Below are the code and all the weights of a small trained network. Each question names an input and a class and asks about switching units off, where a switched-off unit gives its printed mean instead of its output.

import numpy as np


def w(rows, s, z=0):
    codes = np.array(rows[::2]) - 128.0
    scale = np.full(codes.shape[1], s)
    scale[-1] = z or s
    return codes * scale


def f(y):
    return y / 2 * (1 + np.tanh(0.7978845608 * (y + 0.044715 * y**3)))


def log_softmax(a):
    a = a - a.max(-1, keepdims=True)
    return a - np.log(np.exp(a).sum(-1, keepdims=True))


def net(x, mask):
    res = np.array(x, float).reshape(1, 5) / 4 @ E
    y = f(res @ A[0][:, :-1].T + A[0][:, -1])
    res = res + np.where(mask, y, B[0][:, -1]) @ B[0][:, :-1]
    return log_softmax(res[-1] @ U[:, :-1].T + U[:, -1])


A, B = {}, {}
E = w([
[166,63,143,126,124,84,11,185,45,94],'x0',
[114,208,139,128,162,125,53,170,254,29],'x1',
[149,70,40,125,162,52,188,219,190,141],'x2',
[160,187,47,181,208,101,123,77,40,58],'x3',
[172,155,207,86,233,79,133,99,148,195],'x4',
],0.0099)
A[0] = w([
[182,104,125,190,156,108,142,95,112,70,132],'n1',
[118,159,164,122,116,184,118,120,97,111,68],'n2',
[194,53,146,125,106,83,50,111,62,151,173],'n3',
[155,81,45,130,161,52,171,215,167,176,70],'n4',
[131,81,207,14,42,183,110,171,188,182,66],'n5',
[147,41,128,131,123,129,208,82,52,202,82],'n6',
[114,138,68,198,106,185,125,151,103,104,100],'n7',
[157,170,81,139,192,130,110,100,104,117,82],'n8',
[50,56,109,150,60,144,135,106,147,64,130],'n9',
[87,155,125,144,151,125,207,90,151,162,127],'n10',
[231,165,85,169,112,93,117,100,74,85,69],'n11',
[136,51,132,137,105,141,236,102,19,140,2],'n12',
[160,117,79,159,69,181,100,126,131,94,67],'n13',
[120,207,100,126,105,199,190,77,152,164,119],'n14',
[98,140,78,170,58,146,127,141,105,102,82],'n15',
[138,136,74,123,139,103,201,198,135,123,66],'n16',
[108,206,133,124,154,136,68,175,219,46,48],'n17',
[77,138,144,100,110,209,87,16,69,182,75],'n18',
[64,99,80,149,98,135,151,183,110,84,114],'n19',
[161,192,60,160,156,123,178,82,106,106,56],'n20',
[152,95,178,134,131,91,32,205,105,62,74],'n21',
[104,152,99,147,112,121,166,77,211,127,101],'n22',
[107,189,221,157,103,232,46,78,100,130,104],'n23',
[200,133,211,57,255,52,123,100,118,163,56],'n24',
[86,114,98,161,173,87,76,35,105,113,85],'n25',
],0.0092,0.0048)
B[0] = w([
[110,84,162,188,91,97,186,141,137,123,176],'n1',
[46,79,116,83,168,130,109,180,119,109,164],'n2',
[222,206,57,129,80,190,219,206,123,156,227],'n3',
[43,23,113,91,231,171,114,160,30,51,220],'n4',
[69,80,206,205,3,43,180,96,197,115,243],'n5',
[133,203,68,206,146,184,40,63,253,50,223],'n6',
[152,147,208,60,142,84,137,110,146,181,185],'n7',
[69,106,170,210,66,73,187,119,163,150,187],'n8',
[152,171,196,52,170,76,182,64,154,182,201],'n9',
[188,145,97,67,87,180,147,197,129,214,185],'n10',
[78,99,193,186,75,130,188,131,168,146,194],'n11',
[130,177,155,225,178,190,29,97,205,91,215],'n12',
[111,210,173,67,180,82,115,128,122,183,174],'n13',
[170,188,58,95,48,183,158,226,66,184,204],'n14',
[108,175,160,75,199,79,141,109,116,188,186],'n15',
[64,67,127,73,144,180,104,124,67,113,176],'n16',
[161,180,110,218,166,202,36,65,227,22,250],'n17',
[68,72,94,107,180,149,102,133,75,87,219],'n18',
[118,150,177,41,180,110,145,98,129,166,185],'n19',
[77,75,156,217,47,75,205,155,166,132,196],'n20',
[184,189,66,134,57,189,132,236,96,157,207],'n21',
[142,131,93,133,88,213,136,180,80,168,191],'n22',
[48,23,74,28,182,156,137,139,67,66,254],'n23',
[123,199,228,4,177,77,140,110,124,172,232],'n24',
[71,74,181,154,89,109,164,178,169,129,180],'n25',
],0.0071,0.013)
U = w([
[127,196,126,192,162,187,51,75,195,61,112],'0',
[77,7,113,91,194,155,125,148,64,71,116],'1',
[168,200,96,128,61,189,154,229,94,172,115],'2',
[84,59,190,192,40,50,171,113,167,133,122],'3',
[122,216,204,52,204,58,135,70,130,195,124],'4',
[167,139,100,125,126,142,156,96,117,89,255],'5',
[163,150,107,135,107,78,103,110,97,143,108],'6',
],0.012,0.02)

Each question gives the input, the list of numbers given to net, and the class t.
The units are the neurons (one row each of A and B). Each row of codes is followed by its name. A weight is (code - 128) times the scale printed after its matrix; where a second scale follows, it is the last column's (A, B and U).
mask holds one flag per neuron, in row order. A switched-off neuron (its flag False) gives its mean, the last column of its row in B, instead of its output. The means were averaged over made-up inputs and are rounded, as every weight is.
A unit's drop is (log p(t) with every unit on - log p(t) with that unit switched off) / (log p(t) with every unit on - log p(t) with every unit switched off).
The circuit of an input: a set's keep is (log p(t) with only the set's units on - log p(t) with every unit switched off) / (log p(t) with every unit on - log p(t) with every unit switched off). Starting from the 12 units with the biggest drops (on a tie, the unit counted first), units are removed one at a time, each time the one whose removal leaves the highest keep (on an exact tie, the one counted first), for as long as the keep stays at least 0.8.
circuit, biggest first: the units of the circuit, biggest drop first
unit that matters most: the unit with the biggest drop
top k neurons: the k neurons with the biggest drops, biggest first
drop of u: that unit's drop, to one decimal
input [7,2,-1,7,-3], class 2: unit that matters most -> n21
input [-5,-7,7,-6,-8], class 4: circuit, biggest first -> (n9 n19)
input [-3,-5,-8,5,8], class 1: top 2 neurons -> (n18 n23)
input [-8,-4,-2,-8,-4], class 2: top 2 neurons -> (n14 n10)
input [-7,-2,8,8,4], class 1: top 2 neurons -> (n4 n16)
input [6,-7,-8,-7,5], class 1: top 4 neurons -> (n23 n18 n17 n2)
input [-1,-6,2,7,-5], class 3: top 2 neurons -> (n20 n17)
input [-5,6,7,-5,-2], class 1: top 2 neurons -> (n4 n6)
input [7,-6,-4,7,-6], class 2: top 3 neurons -> (n3 n5 n17)
input [7,6,0,3,-4], class 2: top 3 neurons -> (n21 n6 n12)
input [-6,2,6,5,-4], class 1: top 3 neurons -> (n4 n16 n3)
input [6,-7,5,7,-7], class 0: top 4 neurons -> (n12 n6 n5 n24)
input [4,6,-4,6,8], class 4: top 4 neurons -> (n24 n6 n5 n12)
input [2,3,7,5,0], class 1: circuit, biggest first -> (n4)
input [4,-1,7,8,-7], class 3: top 2 neurons -> (n11 n23)
input [3,7,-8,8,4], class 1: top 2 neurons -> (n23 n5)
input [7,-5,-7,0,-8], class 4: top 3 neurons -> (n9 n13 n15)
input [-3,-4,-3,-6,-7], class 4: drop of n22 -> 0.0
input [1,-8,-5,-1,-1], class 0: drop of n6 -> 0.3
input [-6,4,-4,1,4], class 2: unit that matters most -> n14
input [-7,5,5,4,7], class 2: drop of n20 -> 0.1
input [-3,3,-3,-5,-5], class 3: drop of n25 -> -0.1
